Here is a tiny trained network, its code and every weight. The questions are about switching its units off for an input and a target symbol, where a switched-off unit gives its printed mean instead of its output.

import numpy as np


def w(rows, s, z=0):
    codes = np.array(rows[::2]) - 128.0
    scale = np.full(codes.shape[1], s)
    scale[-1] = z or s
    return codes * scale


def f(y):
    return y / 2 * (1 + np.tanh(0.7978845608 * (y + 0.044715 * y**3)))


def softmax(a):
    e = np.exp(a - a.max(-1, keepdims=True))
    return e / e.sum(-1, keepdims=True)


def log_softmax(a):
    a = a - a.max(-1, keepdims=True)
    return a - np.log(np.exp(a).sum(-1, keepdims=True))


def net(x, mask):
    ids = ['ΞΩαβεζψ'.index(c) for c in x.split()]
    T = len(ids)
    res = E[ids] + P[:T]
    r = res
    for j in range(2):
        rows = slice(3 * j, 3 * j + 3)
        q, k, v = (r @ M[0][rows].T for M in (Q, K, V))
        z = softmax(np.where(np.tri(T) > 0, q @ k.T / 3**0.5, -1e9)) @ v
        o = O[0][rows]
        res = res + np.where(mask[j], z, o[:, -1]) @ o[:, :-1]
    y = f(res @ A[0][:, :-1].T + A[0][:, -1])
    res = res + np.where(mask[2:14], y, B[0][:, -1]) @ B[0][:, :-1]
    return log_softmax(res[-1] @ U[:, :-1].T + U[:, -1])


Q, K, V, O, A, B = {}, {}, {}, {}, {}, {}
E = w([
[166,168,105,87,91,106,149,93,178,109],'Ξ',
[123,168,169,153,118,59,198,144,119,123],'Ω',
[71,112,177,79,186,109,141,117,95,203],'α',
[166,86,131,116,108,133,115,206,132,88],'β',
[99,6,128,151,131,119,145,125,113,170],'ε',
[151,128,123,87,81,101,139,172,66,160],'ζ',
[176,114,116,111,140,135,176,188,119,221],'ψ',
],0.017)
P = w([
[123,57,228,144,117,39,66,101,255,159],'0',
[103,213,98,207,90,118,16,96,174,105],'1',
[98,110,237,119,90,209,162,19,87,125],'2',
[63,54,103,70,116,79,134,141,171,108],'3',
[139,179,51,183,130,128,35,93,97,133],'4',
[89,155,236,106,85,189,198,28,41,120],'5',
[38,80,82,69,149,103,139,163,118,151],'6',
[156,174,46,182,165,138,22,116,70,137],'7',
[94,114,227,128,84,199,183,63,39,102],'8',
[46,99,117,76,195,87,112,196,86,127],'9',
[158,182,35,180,190,123,65,87,79,128],'10',
[93,118,241,129,76,197,161,55,47,97],'11',
[100,163,152,100,135,82,71,154,174,169],'12',
],0.0089)
Q[0] = w([
[140,85,189,54,134,136,220,118,172,117],'H1',
[163,162,199,166,100,250,161,60,71,114],'H1',
[139,99,89,92,61,140,195,142,44,134],'H1',
[146,154,124,96,159,78,130,209,188,179],'H2',
[197,106,117,196,126,128,73,124,117,197],'H2',
[46,127,33,75,182,67,78,156,129,94],'H2',
],0.018)
K[0] = w([
[163,101,154,100,41,88,81,87,177,191],'H1',
[117,129,193,162,159,175,122,118,251,147],'H1',
[119,98,200,111,113,103,133,204,126,151],'H1',
[120,192,113,85,103,156,154,186,116,169],'H2',
[89,113,127,195,116,180,178,142,180,173],'H2',
[67,140,63,95,102,146,139,120,24,78],'H2',
],0.02)
V[0] = w([
[94,116,136,137,139,89,84,6,116,178],'H1',
[168,109,119,199,184,161,220,162,193,155],'H1',
[83,98,109,169,181,124,133,104,146,47],'H1',
[74,81,129,160,51,176,112,130,169,124],'H2',
[101,187,202,148,114,96,189,199,172,92],'H2',
[120,171,156,4,107,169,67,81,217,133],'H2',
],0.014)
O[0] = w([
[66,183,73,13,163,115,171,95,53,112,118],'H1',
[130,2,166,180,162,63,184,76,139,59,53],'H1',
[112,77,168,100,163,135,25,115,60,57,10],'H1',
[172,146,168,134,92,132,22,107,85,132,129],'H2',
[156,107,125,191,140,158,178,220,54,64,137],'H2',
[226,175,105,146,172,92,172,167,114,232,116],'H2',
],0.0075,0.012)
A[0] = w([
[170,89,165,54,123,162,179,140,156,168,105],'N1',
[139,137,114,200,177,219,203,62,52,109,57],'N2',
[153,68,186,69,168,116,134,176,150,160,86],'N3',
[72,134,147,149,127,84,124,165,228,155,201],'N4',
[87,101,182,83,110,128,214,152,113,137,9],'N5',
[194,90,103,157,145,31,72,164,175,150,3],'N6',
[145,67,210,92,114,128,175,116,117,106,93],'N7',
[189,171,39,106,159,161,121,40,121,76,97],'N8',
[155,199,130,211,131,244,148,88,57,127,127],'N9',
[164,149,51,186,227,47,60,140,92,148,148],'N10',
[182,147,114,241,123,116,61,130,115,149,159],'N11',
[105,118,219,124,128,161,212,161,137,121,117],'N12',
],0.011,0.0033)
B[0] = w([
[87,111,186,136,141,90,116,92,121,91,242],'N1',
[110,141,115,85,134,149,143,248,136,80,184],'N2',
[118,148,28,162,74,95,126,119,90,84,153],'N3',
[154,63,137,105,154,124,140,134,89,79,254],'N4',
[166,100,155,199,113,145,95,179,171,94,218],'N5',
[65,157,143,50,75,252,89,131,134,124,159],'N6',
[146,217,79,144,206,154,143,108,160,203,179],'N7',
[157,85,202,183,129,132,144,158,161,185,146],'N8',
[91,64,59,116,128,131,87,26,154,89,220],'N9',
[161,147,187,193,152,139,119,107,106,79,154],'N10',
[119,133,72,121,180,78,165,173,135,120,197],'N11',
[127,139,161,80,76,113,64,77,128,183,210],'N12',
],0.012,0.0099)
U = w([
[111,145,110,177,155,86,136,115,73,77,144],'Ξ',
[118,144,85,120,161,197,98,159,133,121,4],'Ω',
[116,62,125,20,132,93,215,202,90,185,244],'α',
[127,143,1,112,184,79,105,127,135,193,65],'β',
[134,177,120,119,196,215,149,96,63,171,177],'ε',
[100,112,114,132,79,160,82,67,146,137,88],'ζ',
[162,143,115,194,149,115,97,152,184,176,82],'ψ',
],0.0052,0.0027)

Each question gives the input, a string of symbols that net reads in full, and the target symbol t.
The units are the heads (3 rows each of Q, K, V and O) and the neurons (one row each of A and B). Each row of codes is followed by its name. A weight is (code - 128) times the scale printed after its matrix; where a second scale follows, it is the last column's (O, A, B and U).
mask holds one flag per unit, heads first, then neurons. A switched-off unit (its flag False) gives its mean, the last column of its rows in O or B, instead of its output. The means were averaged over made-up inputs and are rounded, as every weight is.
A unit's drop is (log p(t) with every unit on - log p(t) with that unit switched off) / (log p(t) with every unit on - log p(t) with every unit switched off).
The circuit of an input: a set's keep is (log p(t) with only the set's units on - log p(t) with every unit switched off) / (log p(t) with every unit on - log p(t) with every unit switched off). Starting from the 12 units with the biggest drops (on a tie, the unit counted first), units are removed one at a time, each time the one whose removal leaves the highest keep (on an exact tie, the one counted first), for as long as the keep stays at least 0.8.
circuit, biggest first: the units of the circuit, biggest drop first
unit that matters most: the unit with the biggest drop
top k neurons: the k neurons with the biggest drops, biggest first
heads that matter: for each layer, one digit per head in row order, 1 if its drop is at least 0.15 and else 0, layers parted by /
input ψ ζ ψ ζ Ω α ψ ζ ε, target ψ: circuit, biggest first : H1, N5, N7
input β ζ ψ β ψ ζ ζ ζ ζ β α ζ β, target α: circuit, biggest first : N9, N5, N7
input β Ξ ζ α β ζ ζ ζ β ζ β β ε, target α: circuit, biggest first : N4, N9, N7
input Ω ψ ζ ζ ζ β, target Ω: circuit, biggest first : H2, N2, N5, N9
input ψ Ω ζ ψ ψ ζ ψ ζ ζ α ζ β Ω, target α: circuit, biggest first : N4, N9, H2
input β α β β ζ β ζ ψ ζ α ψ ζ, target β: heads that matter : 11
input ε β ψ, target ε: top 2 neurons : N7, N9
input ζ ζ Ω α ψ β, target ζ: heads that matter : 00
input β ζ ζ ζ ζ, target β: heads that matter : 10
input ζ Ω β α ζ ζ ζ α α α ζ, target ε: top neuron : N10
input ε ζ ζ ζ α ζ ψ Ω ψ ζ ψ ζ, target ε: heads that matter : 11
input α ψ α Ξ ε, target ζ: heads that matter : 01
input β ζ ζ ζ ψ α ζ ε ε ψ ζ ψ, target β: heads that matter : 11
input ε ζ α, target ε: circuit, biggest first : H1, N7
input Ω ε ζ ζ ψ ζ ζ α ψ, target Ω: unit that matters most : N2
input ψ α β ζ ζ Ξ ε ψ ζ ε ζ β, target ψ: top 3 neurons : N7, N5, N9
input Ξ ε Ξ ψ α, target ε: heads that matter : 10
input ψ ζ α ψ α Ξ ε ζ ζ, target ψ: heads that matter : 10
input ε α ζ ψ ψ Ξ, target ε: heads that matter : 11
input Ω β ζ ψ Ω ζ ψ ζ ζ, target Ω: top 3 neurons : N2, N5, N7
